After every row comes roughly how far along a hidden order it lies, from 0 to 9.
-25.1, 23.4, -6.5, -5.8, -20.0, -14.8, 3.7, 10.7, -2.6, -15.6, -1.2, -20.0, 0.6, -9.2, -3.4, -3.0, -11.4, -11.6, 5.6, 0.7, -24.2, -7.1, 0.5, -1.4, 13.6, 1.9, 8.6, 2.9, 25.2, 3.6, -4.1, -23.0, -13.6, 39.2, -40.3, -5.6, -2.9, -20.6, 2.1, -5.4, 47.8, -14.2, -17.4, 18.1, 33.7, 8.1, 29.8, 15.9, 5.3, 3.3, -22.6, 5.9, 14.5, -44.7, 16.2, 0.1, -4.7, -3.7, -12.7, 0.9, -2.1, 27.6, 11.1, -22.7, 18.7, 9.5, -4.3, 11.3, 19.0, -8.6, 1.3, 13.5, -3.1, 5.2, -0.5, -9.7, -12.5, 7.3, 56.0, -1.0, 8.8, 5.3, -8.5
0
-11.1, 11.7, -5.4, 17.7, 2.5, -3.0, -1.7, 15.6, 5.4, -3.2, 5.5, -26.8, 8.1, -4.3, 24.5, -4.2, 4.9, 2.3, 3.7, 1.8, -12.0, 8.3, 2.5, -0.1, 6.0, 12.9, 13.9, -7.8, 50.8, -11.3, 2.9, 5.5, -1.3, 8.0, 14.8, -5.9, -7.8, -34.5, 1.6, -9.2, 18.2, 1.7, 3.9, 18.3, 10.7, 6.7, 3.2, -24.8, 6.9, 5.0, -4.7, 10.8, -3.7, -25.5, -18.4, -3.4, -0.6, 7.5, -12.1, 5.8, 8.3, 7.0, 7.4, -8.5, 11.9, 1.1, -14.1, 10.3, -11.3, -6.2, 0.0, 6.7, -1.8, 6.4, 0.5, -9.6, 26.7, 18.5, 22.2, 4.4, -2.9, -11.3, 7.8
2
4.3, -4.8, 11.7, 28.3, 2.8, 21.9, -0.6, 1.2, -1.4, 3.6, 4.8, -0.8, 1.3, 4.4, 12.9, 20.1, 30.0, -5.3, -10.6, 1.5, -22.7, 69.8, -2.3, 5.9, 15.7, 24.8, -5.1, 10.7, 4.2, 11.7, -7.5, 29.5, 14.5, -4.5, -30.2, -6.8, -3.3, 10.2, 8.9, -13.4, -2.8, 32.2, 24.8, 3.8, -0.7, -12.9, 15.5, 14.2, 6.2, 8.0, -8.0, -0.8, 51.1, -9.3, 5.7, -8.0, -3.8, 6.8, -5.7, 23.3, -3.9, 25.3, 11.7, -11.2, -6.3, 8.0, 3.9, 11.5, 16.9, -3.3, 7.6, -11.5, 20.3, -3.6, 4.9, 1.6, -27.7, 0.4, -2.6, -2.5, -11.6, 3.1, 9.0
2
17.2, -2.9, -6.0, -2.7, -0.8, -10.3, -0.1, -0.4, -4.7, 3.9, 6.5, 11.2, 7.3, -3.3, -4.4, -3.8, -7.4, -9.5, 5.1, -3.0, -3.9, -11.6, 0.9, -1.6, 5.0, -3.4, -2.3, 3.6, 18.8, 14.7, 11.9, 21.5, 2.4, -11.4, -28.2, -6.5, 10.6, -47.0, -0.1, 4.1, -25.0, 11.8, -4.9, 2.7, 6.5, -2.9, -2.5, -30.4, 3.4, 0.9, -2.7, 1.0, -32.8, 19.4, 14.0, -5.4, 4.5, 8.5, -3.0, 18.7, 12.5, 30.3, -1.4, -6.9, 4.2, -2.9, 5.4, 8.5, 18.4, -12.1, -9.8, -11.6, 29.3, -2.5, -8.5, 8.1, 4.6, -6.1, 8.9, 8.4, -17.9, 4.8, 2.9
6
7.9, 2.9, -3.0, -38.4, -6.9, -19.9, 1.8, -7.2, -5.9, -12.3, 3.7, 26.1, 3.8, -4.3, -35.8, -2.9, -23.5, -24.3, 11.9, -11.6, 0.8, -15.9, -1.3, -4.2, 9.0, -12.2, -6.0, 6.7, 22.0, 26.1, 21.0, 24.5, -1.2, 7.4, -77.8, 0.7, 19.2, -89.1, 0.8, 4.5, -40.4, 13.7, -31.2, 5.7, 19.0, -9.1, 14.0, -14.0, 2.4, -3.2, -19.4, -6.6, -30.2, 9.1, 58.4, -6.3, 10.8, 18.0, 7.4, 20.5, 26.0, 42.5, -3.2, -9.4, 10.3, -3.2, 11.2, 8.9, 33.0, -17.0, -17.5, -15.8, 49.3, -5.8, -13.5, 17.9, -4.8, -19.6, 29.8, 4.2, -24.0, 13.0, -0.6
6
9.5, 10.9, -13.3, 38.4, 15.6, -57.1, 11.7, -2.3, 7.1, 2.7, 9.3, -25.0, -4.6, -0.4, 21.3, 12.3, 0.0, 5.1, -6.1, 2.6, 23.0, -35.3, -0.3, 15.5, 0.9, -4.0, -17.4, -0.7, -42.5, 33.9, -4.5, -17.6, -25.1, 9.4, -0.3, 17.4, 5.7, 13.3, -10.9, -17.6, 70.9, 8.2, 4.0, 25.6, 11.0, -1.6, 29.7, -32.2, 4.9, 9.7, -38.3, 0.8, 2.1, -9.2, 0.2, 28.5, 4.9, 24.1, 19.5, 3.6, -1.9, -6.4, 1.1, -10.1, -9.5, -2.1, 23.7, -7.0, 8.7, -4.9, 1.9, -14.7, -11.8, -10.9, 1.2, -9.2, -4.7, 9.9, 23.9, 2.6, 5.1, 13.1, -7.0
4
63.0, 0.1, 7.9, -89.8, -14.3, -1.5, 9.5, 8.5, 18.6, 64.1, 1.3, -31.7, 4.5, 0.1, 48.7, -34.4, -65.4, -1.1, -12.7, -30.2, 3.8, 3.1, 2.8, 9.2, 26.2, 52.6, -11.1, 7.4, 6.4, -4.9, 19.8, -0.3, 50.1, 2.8, 25.0, -2.0, -9.7, -99.9, -25.4, 27.1, -14.2, -9.5, 48.6, 27.1, -18.3, -36.2, 13.5, -34.9, -5.4, 30.3, -57.4, 20.9, -38.1, -13.6, -99.9, -3.4, -23.6, 13.6, 63.5, 73.7, -40.3, 95.2, 23.3, -10.9, 20.1, -44.5, -18.9, -1.9, 44.0, -0.9, -14.4, -5.3, 16.3, -6.2, 34.5, 9.8, 37.5, 26.3, -12.9, -9.9, -30.5, -22.0, -6.8
9
-0.6, -7.9, 10.5, -43.4, -19.5, -10.6, 2.4, -11.3, 0.1, -15.8, -11.7, 27.6, -12.7, -2.0, -45.9, -2.3, -19.3, -14.5, 1.0, -19.8, 45.6, 6.7, -3.2, 1.9, -0.6, -2.4, -23.9, 8.6, -17.7, 13.0, 9.4, -17.9, 21.6, 9.7, -15.2, 0.1, 11.1, -10.5, -0.5, 11.9, -4.3, -0.4, -24.1, -6.1, -12.3, -2.3, 14.4, 42.8, -11.8, -8.6, -9.0, -7.1, 8.7, -6.9, 8.8, 14.6, 6.7, 7.2, 18.3, 3.6, -7.6, -3.1, 5.2, -12.7, -1.1, 2.1, 4.2, -9.1, 30.1, 5.3, -8.5, -12.7, 25.9, -7.7, -0.4, 9.6, -30.9, -23.0, -3.3, -12.1, 6.4, 4.4, -19.8
3
5.1, 4.8, -4.1, 47.5, -14.9, 16.7, 2.9, -13.2, 5.7, -7.0, 6.4, -18.7, 11.0, -2.8, 2.1, 1.4, 17.7, -23.0, -6.5, 1.7, -6.4, 47.9, 3.2, 11.1, 5.4, -34.6, -1.8, -7.6, -33.2, 9.6, 6.2, -2.1, 2.3, -10.4, 33.7, 3.4, -8.7, -18.0, 12.1, 12.4, -4.5, 9.4, 11.8, -3.9, 10.7, 3.6, -23.3, 0.8, -0.4, 0.5, -3.1, -7.0, -18.7, -8.3, -13.6, 4.5, -6.5, -8.8, -17.8, 9.6, -10.2, -11.8, -8.2, -6.7, 6.1, -5.4, 15.6, -9.9, -2.4, -21.9, 3.7, 6.7, 1.6, 3.8, -21.1, -6.9, 3.7, -8.4, 3.5, -4.9, 18.7, 4.7, 11.0
6

New part:
-8.1, -15.2, -37.4, 4.0, 3.5, 51.8, 19.9, -0.7, -1.8, 4.8, -2.1, -14.9, 6.0, -14.8, -3.1, 1.2, 4.1, 9.1, 2.3, -23.0, 13.1, 11.0, -16.6, 0.7, -3.6, 12.5, -1.8, 17.0, -14.7, 2.4, -47.1, 12.7, -88.7, 14.8, -27.8, 21.2, -5.3, 3.5, -0.1, 24.0, -10.1, -18.0
0
-3.8, -5.5, 21.0, 0.5, -2.4, -11.7, 1.3, -7.5, -3.2, 8.2, -0.1, -34.8, 8.2, 7.0, -5.1, -13.8, 10.6, -6.8, 2.1, -13.8, -10.1, 42.8, -21.0, -6.2, 2.4, 18.3, -9.8, -15.9, 14.5, -12.5, 6.4, 20.6, -46.7, 1.8, -2.7, -5.8, -21.0, -6.1, 11.9, 8.7, -10.0, 0.0
0
4.6, -1.7, 2.9, -0.2, 1.0, 16.9, -1.5, 2.2, -5.0, -2.9, 3.2, -23.4, -7.3, 5.5, -2.0, -4.9, 4.9, -3.8, 0.2, -6.4, -3.6, 47.2, -7.8, 2.9, -2.5, 8.6, 1.1, -4.9, -6.6, -5.6, -4.7, 8.5, 3.9, 5.3, 6.2, -4.8, -19.5, 3.5, -10.8, 2.2, -18.5, 7.0
0
9.7, -3.5, -14.3, 0.2, -12.9, -2.9, 15.1, 5.9, 0.1, 8.8, -1.7, -70.7, -30.0, -5.0, 6.1, -15.8, -2.7, 7.1, -4.2, 19.7, -3.4, -70.3, -8.1, -2.5, 1.8, -6.6, -5.3, -16.3, 7.1, -5.7, 32.9, 15.0, 29.6, -7.4, -9.8, -4.7, -3.1, 10.6, -9.2, 3.0, -11.9, 4.8
0
2.7, -3.3, -8.1, 0.6, -1.5, 17.6, 0.0, -0.6, -2.5, 1.9, 4.0, -25.8, -8.0, 5.3, -3.0, -14.2, 4.3, 2.1, -2.2, -6.8, -5.5, 10.4, -13.5, -0.4, -3.7, 11.5, -0.8, -2.1, -5.6, -6.0, 9.2, 13.6, 14.9, 3.3, 10.4, -6.2, -13.5, 3.6, 13.2, 3.1, -11.3, -1.3
0
-2.6, -0.8, 36.9, 2.9, 11.8, -22.8, -5.9, 5.3, 3.3, 16.1, 4.6, -83.4, -2.3, 3.8, -1.1, 9.3, 4.4, -2.0, -18.8, 4.9, -10.5, 16.3, -21.8, 7.0, -3.2, -3.7, 4.8, 67.7, -23.5, 6.5, 13.0, 15.8, 5.5, -6.9, -40.3, 11.8, -12.3, 0.9, 11.4, 10.2, -8.4, -23.2
9
8.7, -15.7, -37.5, -4.6, 18.0, 25.3, 17.4, 4.3, 16.1, 26.3, -5.6, 66.2, 56.5, -18.3, -5.4, 12.9, 2.9, 73.0, 11.8, 2.4, 18.7, 99.9, -25.6, -8.7, 7.6, 32.8, -7.5, -99.9, -8.8, -2.6, 15.9, -7.7, -0.1, 7.3, -20.5, -24.8, -3.3, 5.5, -3.5, 14.4, -9.3, 12.2
0
-6.2, -4.0, 12.7, 0.6, 0.3, -12.6, 9.4, -3.6, -7.5, 11.0, -8.7, -6.7, -8.0, 6.1, -3.0, -9.2, 2.3, 8.7, -3.9, 5.8, -4.5, 20.2, -6.5, -2.1, 2.8, 13.3, -6.8, 11.0, -1.1, 6.7, -17.6, 14.1, -11.3, -0.3, 7.1, -4.0, -13.0, 2.5, 10.4, -2.9, -9.4, -13.9
0
-6.8, 12.0, -1.3, 0.5, 0.2, 20.5, 4.3, 1.1, -3.1, -10.8, -1.4, -35.4, 33.1, 18.7, -2.3, -8.4, 5.5, 2.5, 0.1, -35.6, -9.2, 99.9, -19.8, 9.8, -5.8, 1.3, 0.6, -31.5, -0.4, -14.1, 1.3, 4.7, 14.2, 14.0, 8.3, -5.2, 0.1, 5.6, 1.8, 4.2, -12.7, 9.7
0
-8.3, 6.5, -8.5, 0.4, 9.4, 33.9, 4.5, -3.5, 4.4, 14.1, -9.4, -10.6, -25.2, 1.4, 0.1, -13.0, 2.3, -44.3, 3.0, -9.9, 10.2, -17.5, -12.1, -2.0, 4.6, 5.9, -0.3, 7.4, 0.7, -12.7, -1.1, 2.1, -10.8, 0.1, 0.4, 11.8, 10.8, 4.4, 11.1, 3.2, -4.1, -2.0
0
-6.1, 5.7, -6.0, -1.3, 3.0, 11.1, 2.0, -2.6, 7.3, 7.2, 3.4, -19.0, 16.1, 3.9, 0.3, -5.5, 6.4, 7.4, 3.1, -4.9, -2.4, 43.8, -1.4, -0.7, -4.6, 8.3, -0.3, 9.7, 3.2, -10.8, 0.1, 11.5, 5.0, -5.1, 17.8, -27.5, -20.0, 2.4, 3.8, -4.4, -10.7, 17.6
0
-3.8, 4.5, -56.3, -0.8, -12.1, 18.1, 3.9, -10.4, 3.0, 2.8, -17.3, -37.6, -19.6, -38.2, 6.3, 14.8, -11.0, 4.8, -8.6, 24.4, -6.7, 3.2, 4.0, 6.0, -6.0, 10.1, 3.8, 37.7, 26.4, -15.0, 21.8, 10.4, 63.2, -0.4, 16.0, -21.0, 15.2, 3.4, -2.8, 16.8, -10.0, -3.3
0
-7.2, -7.8, 9.7, -0.1, -2.8, -1.8, -2.0, 6.1, -13.6, 0.6, -0.5, 9.9, 6.9, -2.7, -1.2, -7.7, 0.4, 2.5, 4.3, -2.8, -7.9, 8.0, -3.5, -2.2, 0.7, 19.4, -5.2, -5.7, -4.8, 2.1, 10.0, 15.1, -12.6, -1.0, 6.0, -8.4, -14.8, -0.2, 9.8, -2.0, -9.5, -1.6
0
-0.1, 7.8, 28.2, 6.1, -14.1, 50.8, 33.2, -12.3, -10.2, 13.3, 18.4, 89.1, -1.4, 64.4, -1.9, 2.1, -2.9, 28.3, 39.7, -17.1, 5.8, -20.8, -1.9, -21.0, -2.4, 36.9, 11.7, 18.2, -23.7, 10.1, 24.5, -9.3, 0.7, -19.4, 6.8, -43.6, 5.3, -3.0, -4.7, 3.5, -11.0, 8.3
0
-6.3, -20.1, 24.1, 0.8, 1.7, 36.2, 16.7, 3.1, -7.7, -7.7, -19.4, 37.9, -19.5, 7.5, -6.6, -49.2, -9.1, 5.1, -6.6, 20.2, 5.0, -36.6, -17.0, -5.2, 8.9, 22.3, -2.9, -15.6, -0.7, -2.1, -42.3, 21.5, -7.3, 7.1, -6.3, -1.6, -25.7, 13.6, 2.9, -7.2, -12.0, -23.9
0
-6.6, 21.7, -12.8, 1.3, -2.1, 26.0, 9.0, 5.3, -7.6, 2.3, 11.0, -11.8, -16.7, -29.2, -3.3, -11.8, 9.3, -2.2, -3.7, -1.2, -1.5, -14.0, -7.4, 3.3, -10.7, 7.9, -1.3, 11.0, 1.5, -4.6, 15.9, 5.8, 22.9, 8.2, 11.3, -22.9, -7.7, -1.5, 11.4, 7.4, -12.5, -5.9
0
-7.3, 11.4, -19.8, 0.8, 6.3, 15.5, 4.7, -12.9, -1.0, 44.4, 7.9, -35.0, -40.8, 17.7, 1.6, 3.2, 16.7, -18.6, 6.9, 13.8, 16.5, -94.4, -17.0, -0.1, -10.6, 2.8, 1.0, -6.4, -15.7, -15.9, 53.2, 21.4, -10.6, 4.5, -6.1, -26.2, 22.9, 2.7, -1.6, 24.9, -10.4, -7.9
0
4.2, 7.7, -11.4, 2.9, -3.8, 32.8, -1.2, 4.0, -14.2, -7.0, 2.1, 19.2, -39.9, -7.5, -0.9, -2.0, 5.0, 5.5, 6.4, -19.0, -2.7, -80.1, -12.3, -0.8, -9.0, 24.4, 2.6, -12.0, 0.9, -2.8, -7.0, -3.9, -1.2, -2.4, 15.1, -2.6, -31.0, 1.5, 20.4, 1.8, -12.4, 4.5
0
-16.5, -7.8, -10.4, 4.0, 5.3, 4.6, 20.2, -15.0, -12.0, 9.4, 3.7, -39.7, -75.2, 5.5, -1.6, -21.4, 3.3, -35.1, -8.6, -11.3, 2.4, -99.9, 0.0, 11.4, -16.5, 11.3, -1.6, -6.9, -23.6, 9.5, 1.1, -2.7, 40.5, 7.7, 26.9, -17.1, -12.5, 9.9, 9.1, 4.8, -14.3, -19.3
0
-0.1, 3.7, -12.0, 1.3, 15.9, 38.7, 6.5, 1.3, 0.3, -8.9, -7.2, -17.6, 19.0, -4.4, 3.1, 0.8, -5.0, -10.9, 9.5, -22.2, 17.8, 59.4, -5.4, 3.5, 0.0, 9.5, -0.2, 65.3, -2.1, -2.6, -16.8, 8.6, -10.5, -1.9, 4.4, 2.4, -5.7, 3.8, 14.6, -8.7, -7.8, -5.6
0
-0.8, -12.0, 23.7, 1.6, 0.1, 14.9, -8.6, -0.8, -11.2, 3.9, 1.5, -9.9, -17.4, -11.2, -6.1, -37.0, 2.4, -11.0, 5.5, -4.6, -18.2, -20.9, -18.5, 3.4, -0.5, 14.1, -5.9, -20.1, -8.1, -7.0, 19.4, 16.2, 14.2, -5.7, 13.2, 11.3, -16.6, 1.1, 10.6, 7.0, -9.8, -22.7
0
